Here is a tiny trained network, its code and every weight. The questions are about switching its units off for an input and a class, where a switched-off unit gives its printed mean instead of its output.

import numpy as np


def w(rows, s, z=0):
    codes = np.array(rows[::2]) - 128.0
    scale = np.full(codes.shape[1], s)
    scale[-1] = z or s
    return codes * scale


def f(y):
    return np.maximum(y, 0)


def log_softmax(a):
    a = a - a.max(-1, keepdims=True)
    return a - np.log(np.exp(a).sum(-1, keepdims=True))


def net(x, mask):
    res = np.array(x, float).reshape(1, 2) / 4 @ E
    y = f(res @ A[0][:, :-1].T + A[0][:, -1])
    res = res + np.where(mask, y, B[0][:, -1]) @ B[0][:, :-1]
    return log_softmax(res[-1] @ U[:, :-1].T + U[:, -1])


A, B = {}, {}
E = w([
[60,30,137,2],'x0',
[168,30,237,240],'x1',
],0.0078)
A[0] = w([
[129,132,83,118,228],'n1',
[55,65,137,90,179],'n2',
[117,130,161,106,255],'n3',
[65,55,134,34,95],'n4',
[158,50,245,168,87],'n5',
[126,179,84,49,72],'n6',
[65,184,124,25,119],'n7',
[200,16,142,170,148],'n8',
[55,66,111,92,91],'n9',
[96,155,52,103,197],'n10',
[167,221,114,63,75],'n11',
[140,220,144,202,111],'n12',
[150,74,181,189,66],'n13',
[184,222,123,202,135],'n14',
[77,12,120,114,81],'n15',
[213,209,103,192,105],'n16',
[99,155,61,108,177],'n17',
[117,78,127,53,100],'n18',
[151,55,170,185,192],'n19',
],0.011,0.0094)
B[0] = w([
[101,125,231,212,236],'n1',
[62,55,114,173,231],'n2',
[138,98,177,254,255],'n3',
[62,80,126,91,229],'n4',
[142,204,203,31,220],'n5',
[142,187,133,59,201],'n6',
[104,196,131,119,242],'n7',
[122,212,174,116,222],'n8',
[84,74,86,83,187],'n9',
[130,169,176,162,249],'n10',
[167,197,147,22,188],'n11',
[21,65,52,92,215],'n12',
[118,198,109,13,184],'n13',
[17,58,99,110,245],'n14',
[45,117,87,56,186],'n15',
[35,72,50,89,227],'n16',
[127,190,236,146,228],'n17',
[81,85,101,101,191],'n18',
[129,157,177,132,242],'n19',
],0.0079,0.0093)
U = w([
[79,75,99,87,115],'0',
[156,225,178,69,72],'1',
[148,121,186,255,255],'2',
[204,118,53,98,80],'3',
[186,114,86,75,73],'4',
],0.014,0.0056)

Each question gives the input, the list of numbers given to net, and the class t.
The units are the neurons (one row each of A and B). Each row of codes is followed by its name. A weight is (code - 128) times the scale printed after its matrix; where a second scale follows, it is the last column's (A, B and U).
mask holds one flag per neuron, in row order. A switched-off neuron (its flag False) gives its mean, the last column of its row in B, instead of its output. The means were averaged over made-up inputs and are rounded, as every weight is.
A unit's drop is (log p(t) with every unit on - log p(t) with that unit switched off) / (log p(t) with every unit on - log p(t) with every unit switched off).
The circuit of an input: a set's keep is (log p(t) with only the set's units on - log p(t) with every unit switched off) / (log p(t) with every unit on - log p(t) with every unit switched off). Starting from the 12 units with the biggest drops (on a tie, the unit counted first), units are removed one at a time, each time the one whose removal leaves the highest keep (on an exact tie, the one counted first), for as long as the keep stays at least 0.8.
circuit, biggest first: the units of the circuit, biggest drop first
k most important neurons: the k neurons with the biggest drops, biggest first
drop of u: that unit's drop, to one decimal
input [-5,5], class 0: circuit, biggest first	(n12, n16)
input [4,5], class 1: 3 most important neurons	(n5, n8, n14)
input [-3,0], class 2: circuit, biggest first	(n15, n13)
input [2,3], class 2: circuit, biggest first	(n11, n16)
input [3,-4], class 1: circuit, biggest first	(n14)
input [-7,-7], class 0: 2 most important neurons	(n14, n16)
input [0,3], class 2: 4 most important neurons	(n11, n6, n7, n15)
input [-4,5], class 1: 2 most important neurons	(n5, n8)
input [-1,4], class 1: 2 most important neurons	(n5, n13)
input [-8,-8], class 0: drop of n16	1.2
input [2,-2], class 2: drop of n7	0.0
input [-4,-1], class 0: drop of n16	0.8
input [2,-3], class 2: drop of n13	0.1
